Here is a tiny trained network, its code and every weight. The questions are about switching its units off for an input and a target symbol, where a switched-off unit gives its printed mean instead of its output.

import numpy as np


def w(rows, s, z=0):
    codes = np.array(rows[::2]) - 128.0
    scale = np.full(codes.shape[1], s)
    scale[-1] = z or s
    return codes * scale


def norm(h):
    return h / np.sqrt((h * h).mean(-1, keepdims=True) + 1e-5)


def f(y):
    return np.maximum(y, 0)


def softmax(a):
    e = np.exp(a - a.max(-1, keepdims=True))
    return e / e.sum(-1, keepdims=True)


def log_softmax(a):
    a = a - a.max(-1, keepdims=True)
    return a - np.log(np.exp(a).sum(-1, keepdims=True))


def net(x, mask):
    ids = ['αβγδζθλστφψ'.index(c) for c in x.split()]
    T = len(ids)
    res = E[ids] + P[:T]
    u = 0
    for l in range(2):
        q, k, v = (norm(res) @ M[l].T for M in (Q, K, V))
        z = softmax(np.where(np.tri(T) > 0, q @ k.T / 4**0.5, -1e9)) @ v
        res = res + np.where(mask[u], z, O[l][:, -1]) @ O[l][:, :-1]
        u += 1
        y = f(norm(res) @ A[l][:, :-1].T + A[l][:, -1])
        res = res + np.where(mask[u : u + 4], y, B[l][:, -1]) @ B[l][:, :-1]
        u += 4
    return log_softmax(norm(res)[-1] @ U[:, :-1].T + U[:, -1])


Q, K, V, O, A, B = {}, {}, {}, {}, {}, {}
E = w([
[137,31,127,210,237,101,124],'α',
[194,64,124,138,64,241,153],'β',
[128,77,166,100,111,216,107],'γ',
[50,46,97,95,122,135,90],'δ',
[192,6,135,197,104,226,172],'ζ',
[107,221,185,128,100,191,144],'θ',
[84,83,194,199,134,89,151],'λ',
[116,78,148,135,41,75,120],'σ',
[198,85,141,139,107,75,96],'τ',
[117,151,133,86,112,154,35],'φ',
[227,227,131,132,141,108,87],'ψ',
],0.018)
P = w([
[134,90,202,13,150,97,157],'0',
[132,95,184,54,146,101,147],'1',
[128,104,177,82,137,103,146],'2',
[126,105,166,103,135,112,134],'3',
[123,111,162,125,130,116,127],'4',
[122,110,153,147,126,115,125],'5',
[118,115,149,169,118,116,120],'6',
[118,122,146,190,115,121,114],'7',
[118,118,140,217,106,127,113],'8',
[113,123,135,229,102,126,106],'9',
[104,125,130,247,93,134,90],'10',
],0.012)
Q[0] = w([
[120,101,138,126,127,97,148],'0.h0',
[149,206,31,34,183,119,251],'0.h0',
[160,147,134,107,111,80,125],'0.h0',
[122,203,91,140,139,138,92],'0.h0',
],0.015)
K[0] = w([
[167,112,155,113,98,151,83],'0.h0',
[138,101,174,27,156,109,163],'0.h0',
[122,163,66,84,175,157,146],'0.h0',
[139,136,67,135,139,136,251],'0.h0',
],0.012)
V[0] = w([
[68,79,6,74,122,129,179],'0.h0',
[125,96,145,113,164,203,26],'0.h0',
[62,120,83,131,214,254,153],'0.h0',
[51,131,175,162,132,184,125],'0.h0',
],0.0059)
O[0] = w([
[87,97,65,141,144,152,169,21],'0.h0',
[142,152,184,122,128,159,4,254],'0.h0',
[178,117,87,150,163,189,177,43],'0.h0',
[29,170,129,116,100,171,80,171],'0.h0',
],0.013,0.0043)
A[0] = w([
[102,94,30,153,193,208,121,117],'0.n0',
[98,133,166,118,136,153,105,4],'0.n1',
[106,129,30,164,208,254,87,87],'0.n2',
[93,25,116,121,146,134,112,186],'0.n3',
],0.0085,0.0033)
B[0] = w([
[203,72,46,133,110,194,173,148],'0.n0',
[108,113,93,116,87,98,74,192],'0.n1',
[165,116,83,152,137,248,80,171],'0.n2',
[147,185,163,141,184,118,112,253],'0.n3',
],0.011,0.0044)
Q[1] = w([
[68,113,105,181,143,204,77],'1.h0',
[136,91,170,152,100,162,28],'1.h0',
[64,99,233,167,77,106,78],'1.h0',
[126,166,193,171,78,103,9],'1.h0',
],0.012)
K[1] = w([
[68,129,149,238,75,150,112],'1.h0',
[146,224,152,223,53,125,84],'1.h0',
[127,119,91,217,114,9,58],'1.h0',
[191,169,84,223,31,123,9],'1.h0',
],0.011)
V[1] = w([
[59,63,3,42,125,166,85],'1.h0',
[40,207,171,147,127,188,176],'1.h0',
[238,240,103,119,129,145,155],'1.h0',
[64,84,51,94,45,147,144],'1.h0',
],0.0077)
O[1] = w([
[138,69,239,100,163,107,95,12],'1.h0',
[150,247,176,97,255,190,189,63],'1.h0',
[223,135,61,90,166,76,61,63],'1.h0',
[171,51,154,75,152,107,191,1],'1.h0',
],0.0086,0.0048)
A[1] = w([
[177,136,132,255,92,124,169,254],'1.n0',
[159,131,106,30,19,190,139,98],'1.n1',
[218,177,166,89,127,55,85,165],'1.n2',
[110,184,72,138,85,55,179,79],'1.n3',
],0.0087,0.0028)
B[1] = w([
[107,125,124,56,112,139,155,253],'1.n0',
[150,144,142,251,154,101,187,203],'1.n1',
[157,199,97,143,150,161,163,245],'1.n2',
[86,139,73,109,105,96,211,164],'1.n3',
],0.014,0.0046)
U = w([
[70,92,62,2,157,152,82,254],'α',
[143,112,129,226,202,90,132,167],'β',
[170,170,192,61,127,129,67,51],'γ',
[159,60,106,53,100,201,127,203],'δ',
[186,95,114,194,109,170,161,97],'ζ',
[156,199,92,55,171,150,171,247],'θ',
[72,210,137,117,146,174,192,57],'λ',
[49,122,159,121,122,124,190,189],'σ',
[120,83,117,146,50,71,123,105],'τ',
[145,151,230,155,94,146,54,8],'φ',
[183,162,51,116,90,85,97,118],'ψ',
],0.0099,0.0034)

Each question gives the input, a string of symbols that net reads in full, and the target symbol t.
The units are the heads (4 rows each of Q, K, V and O) and the neurons (one row each of A and B). Each row of codes is followed by its name. A weight is (code - 128) times the scale printed after its matrix; where a second scale follows, it is the last column's (O, A, B and U).
mask holds one flag per unit, layer by layer, with each layer's heads first. A switched-off unit (its flag False) gives its mean, the last column of its rows in O or B, instead of its output. The means were averaged over made-up inputs and are rounded, as every weight is.
A unit's drop is (log p(t) with every unit on - log p(t) with that unit switched off) / (log p(t) with every unit on - log p(t) with every unit switched off).
The circuit of an input: a set's keep is (log p(t) with only the set's units on - log p(t) with every unit switched off) / (log p(t) with every unit on - log p(t) with every unit switched off). Starting from all 10 units, units are removed one at a time, each time the one whose removal leaves the highest keep (on an exact tie, the one counted first), for as long as the keep stays at least 0.8.
units of the circuit, in order: the units of the circuit, biggest drop first
top k neurons: the k neurons with the biggest drops, biggest first
drop when u is switched off: that unit's drop, to one decimal
input τ σ φ σ θ δ β α δ φ α, target φ: units of the circuit, in order	[0.h0, 1.n1]
input α φ δ φ β σ λ, target σ: units of the circuit, in order	[1.h0, 1.n0]
input τ β ζ φ τ θ ψ τ α, target ψ: top 2 neurons	[1.n0, 1.n1]
input α φ ψ δ δ, target ψ: units of the circuit, in order	[1.h0]
input δ β τ γ, target τ: units of the circuit, in order	[1.h0, 0.h0]
input γ τ φ θ β ψ ζ σ, target ψ: units of the circuit, in order	[0.h0, 1.h0, 0.n3]
input ζ β α δ ζ β λ τ ψ δ σ, target ψ: units of the circuit, in order	[1.h0, 0.h0, 0.n3]
input σ δ φ τ ζ γ λ θ θ δ σ, target σ: units of the circuit, in order	[1.h0, 0.h0]
input τ γ τ δ δ φ τ δ δ δ δ, target δ: units of the circuit, in order	[0.h0, 0.n0, 1.h0]
input α ζ ζ β α δ, target δ: units of the circuit, in order	[0.h0, 0.n0]
input θ β α, target θ: units of the circuit, in order	[0.h0, 1.h0, 0.n0]
input φ δ θ σ β ψ δ σ τ, target ψ: units of the circuit, in order	[0.h0, 1.h0, 1.n2]
input φ σ γ β σ γ α τ, target τ: units of the circuit, in order	[1.h0, 0.n3]
input ζ σ σ ζ λ λ δ, target λ: units of the circuit, in order	[1.h0]
input β ζ λ φ α α α σ ψ ζ, target ψ: top 2 neurons	[0.n3, 0.n2]
input σ γ τ, target τ: drop when 0.n3 is switched off	0.3
input φ τ α λ, target τ: drop when 0.h0 is switched off	0.7
input σ σ α φ ζ, target φ: drop when 0.h0 is switched off	0.7
